Below are the code and all the weights of a small trained network. Each question names an input and a class and asks about switching units off, where a switched-off unit gives its printed mean instead of its output.

import numpy as np


def w(rows, s, z=0):
    codes = np.array(rows[::2]) - 128.0
    scale = np.full(codes.shape[1], s)
    scale[-1] = z or s
    return codes * scale


def norm(h):
    return h / np.sqrt((h * h).mean(-1, keepdims=True) + 1e-5)


def f(y):
    return np.maximum(y, 0)


def log_softmax(a):
    a = a - a.max(-1, keepdims=True)
    return a - np.log(np.exp(a).sum(-1, keepdims=True))


def net(x, mask):
    res = np.array(x, float).reshape(1, 6) / 4 @ E
    u = 0
    for l in range(4):
        y = f(norm(res) @ A[l][:, :-1].T + A[l][:, -1])
        res = res + np.where(mask[u : u + 6], y, B[l][:, -1]) @ B[l][:, :-1]
        u += 6
    return log_softmax(norm(res)[-1] @ U[:, :-1].T + U[:, -1])


A, B = {}, {}
E = w([
[67,38,102,164,42,219,127],'x0',
[96,124,175,170,165,133,174],'x1',
[171,159,69,233,81,88,76],'x2',
[169,124,94,186,239,151,38],'x3',
[115,2,102,96,198,85,129],'x4',
[253,72,52,141,70,135,158],'x5',
],0.007)
A[0] = w([
[150,161,253,42,153,104,243,87],'0.n1',
[201,134,96,120,99,55,174,39],'0.n2',
[74,176,133,207,202,190,96,159],'0.n3',
[134,190,233,31,236,82,189,47],'0.n4',
[115,222,193,154,10,168,193,253],'0.n5',
[139,118,98,93,99,180,192,94],'0.n6',
],0.0068,0.0021)
B[0] = w([
[89,136,127,82,59,167,47,229],'0.n1',
[111,34,55,159,136,84,97,179],'0.n2',
[129,120,194,161,124,111,125,229],'0.n3',
[116,245,112,36,138,132,51,245],'0.n4',
[151,180,173,129,90,50,1,253],'0.n5',
[13,130,144,128,53,84,144,163],'0.n6',
],0.0076,0.0058)
A[1] = w([
[53,107,220,164,145,87,218,36],'1.n1',
[101,63,170,69,77,254,90,155],'1.n2',
[133,114,137,112,233,103,65,181],'1.n3',
[226,86,23,129,165,98,145,60],'1.n4',
[102,53,68,92,114,122,149,79],'1.n5',
[146,145,133,167,144,212,149,3],'1.n6',
],0.009,0.0014)
B[1] = w([
[208,97,153,131,131,176,146,161],'1.n1',
[136,164,83,87,203,151,112,217],'1.n2',
[141,120,155,71,109,95,90,254],'1.n3',
[133,69,97,166,168,6,199,210],'1.n4',
[119,160,129,92,141,133,192,177],'1.n5',
[115,107,157,119,164,194,128,139],'1.n6',
],0.011,0.006)
A[2] = w([
[97,97,138,157,150,126,130,41],'2.n1',
[138,130,67,110,3,146,141,227],'2.n2',
[159,165,123,238,92,121,79,164],'2.n3',
[128,104,151,168,204,206,82,5],'2.n4',
[79,88,167,105,111,152,146,91],'2.n5',
[90,138,59,123,121,178,145,56],'2.n6',
],0.011,0.0026)
B[2] = w([
[108,68,156,115,155,86,117,141],'2.n1',
[94,168,177,112,98,86,94,226],'2.n2',
[20,177,156,13,144,169,90,255],'2.n3',
[138,92,190,149,95,121,157,182],'2.n4',
[167,101,128,124,152,185,128,155],'2.n5',
[132,138,119,84,183,170,154,145],'2.n6',
],0.011,0.0061)
A[3] = w([
[138,169,115,70,199,108,91,215],'3.n1',
[153,88,224,161,219,149,65,139],'3.n2',
[137,140,123,74,56,70,153,5],'3.n3',
[191,117,132,178,124,109,152,4],'3.n4',
[97,83,167,35,108,27,100,229],'3.n5',
[169,177,144,52,1,188,141,88],'3.n6',
],0.0071,0.0019)
B[3] = w([
[82,139,118,58,116,103,92,211],'3.n1',
[139,150,180,171,54,121,93,176],'3.n2',
[118,156,172,189,80,88,144,154],'3.n3',
[158,56,169,70,191,54,149,133],'3.n4',
[108,187,151,198,109,134,94,248],'3.n5',
[97,108,210,149,254,100,83,176],'3.n6',
],0.0086,0.011)
U = w([
[151,149,60,203,6,107,140,24],'0',
[62,174,166,68,128,91,20,194],'1',
[169,53,36,163,169,16,173,140],'2',
[163,156,57,175,92,184,174,1],'3',
[165,46,197,190,124,185,134,95],'4',
[111,96,41,50,175,217,212,122],'5',
],0.014,0.0051)

Each question gives the input, the list of numbers given to net, and the class t.
The units are the neurons (one row each of A and B). Each row of codes is followed by its name. A weight is (code - 128) times the scale printed after its matrix; where a second scale follows, it is the last column's (A, B and U).
mask holds one flag per neuron, layer by layer. A switched-off neuron (its flag False) gives its mean, the last column of its row in B, instead of its output. The means were averaged over made-up inputs and are rounded, as every weight is.
A unit's drop is (log p(t) with every unit on - log p(t) with that unit switched off) / (log p(t) with every unit on - log p(t) with every unit switched off).
The circuit of an input: a set's keep is (log p(t) with only the set's units on - log p(t) with every unit switched off) / (log p(t) with every unit on - log p(t) with every unit switched off). Starting from the 12 units with the biggest drops (on a tie, the unit counted first), units are removed one at a time, each time the one whose removal leaves the highest keep (on an exact tie, the one counted first), for as long as the keep stays at least 0.8.
units of the circuit, in order: the units of the circuit, biggest drop first
unit that matters most: the unit with the biggest drop
k most important neurons: the k neurons with the biggest drops, biggest first
top k neurons in layer l: the k neurons of layer l with the biggest drops, biggest first
drop when u is switched off: that unit's drop, to one decimal
input [6,1,-2,-1,8,8], class 5: units of the circuit, in order	(1.n5, 0.n5)
input [5,4,3,8,-3,7], class 4: unit that matters most	0.n5
input [3,-5,8,3,2,2], class 2: units of the circuit, in order	(1.n4, 0.n5, 0.n1)
input [0,8,1,6,-4,6], class 4: units of the circuit, in order	(1.n6, 0.n5, 0.n4, 2.n4)
input [-7,-6,-3,6,-4,4], class 2: units of the circuit, in order	(1.n4, 0.n5, 2.n3, 0.n1)
input [8,7,-7,8,-2,7], class 5: 2 most important neurons	(1.n2, 0.n5)
input [-7,-5,-3,-3,2,8], class 2: units of the circuit, in order	(1.n4, 0.n2)
input [2,5,-6,7,-4,0], class 4: top 2 neurons in layer 1	(1.n6, 1.n1)
input [6,-8,-4,-3,5,0], class 5: 2 most important neurons	(1.n2, 0.n5)
input [3,6,-3,6,-1,-4], class 4: top 2 neurons in layer 2	(2.n4, 2.n3)
input [-1,7,2,3,-1,7], class 2: drop when 1.n4 is switched off	0.7
input [-8,-8,2,6,1,5], class 2: drop when 1.n4 is switched off	0.3
input [5,4,0,0,3,3], class 5: drop when 2.n2 is switched off	0.0
input [-1,3,-3,8,5,4], class 2: most important neuron	(1.n4)
